arr =
[[145 124 134 140 108 125 129 123 122]
 [141 140 125 130 142 132 141 134 123]
 [103 112 145 136 156 119 134 123 130]
 [120 138 135 124 115 112 128 130 138]
 [138 120 114 123 119 108 122 138 144]
 [129 130 137 128 126 151 149 138 149]
 [116 128 134 111 116 125 147 129 151]
 [117 132 125 126 130 130 119 142 117]
 [136 114 135 147 130 109 128 121 126]
 [145 124 130 138 140 114 146 136 138]
 [121 131 135 128 139 126 133 137 138]]
Give the 4th entry in reading order.
Answer: 140
The smallest entry in the first column -> 103
Give the 1st entry in reading order.
Answer: 145
Give the largest entry in the last column.
Answer: 151
Give the third entry, reading row by row.
Answer: 134
Give the entry directly above the largest entry.
Answer: 142
The last entry in the row that holds the smallest entry: 130
Give the 2nd entry in reading order.
Answer: 124
The bottom-right entry: 138
Give the fourth entry from the end, reading row by row.
Answer: 126
The largest entry in the last row is 139
Give the entry just right of the largest entry.
Answer: 119
The entry just left of the centre entry: 128
The entry just left of the largest entry -> 136
The top entry of the column that holds the largest entry: 108
The second entry on the main diagonal -> 140
The entry directly above the centre entry -> 119
The entry at the centre is 126
The entry directly below the smallest entry: 120
Give the top-right entry.
Answer: 122
The third entry on the diagonal from the top-right corner is 134
Give the entry directly below the largest entry.
Answer: 115
Give the bottom entry of the column that holds the smallest entry.
Answer: 121
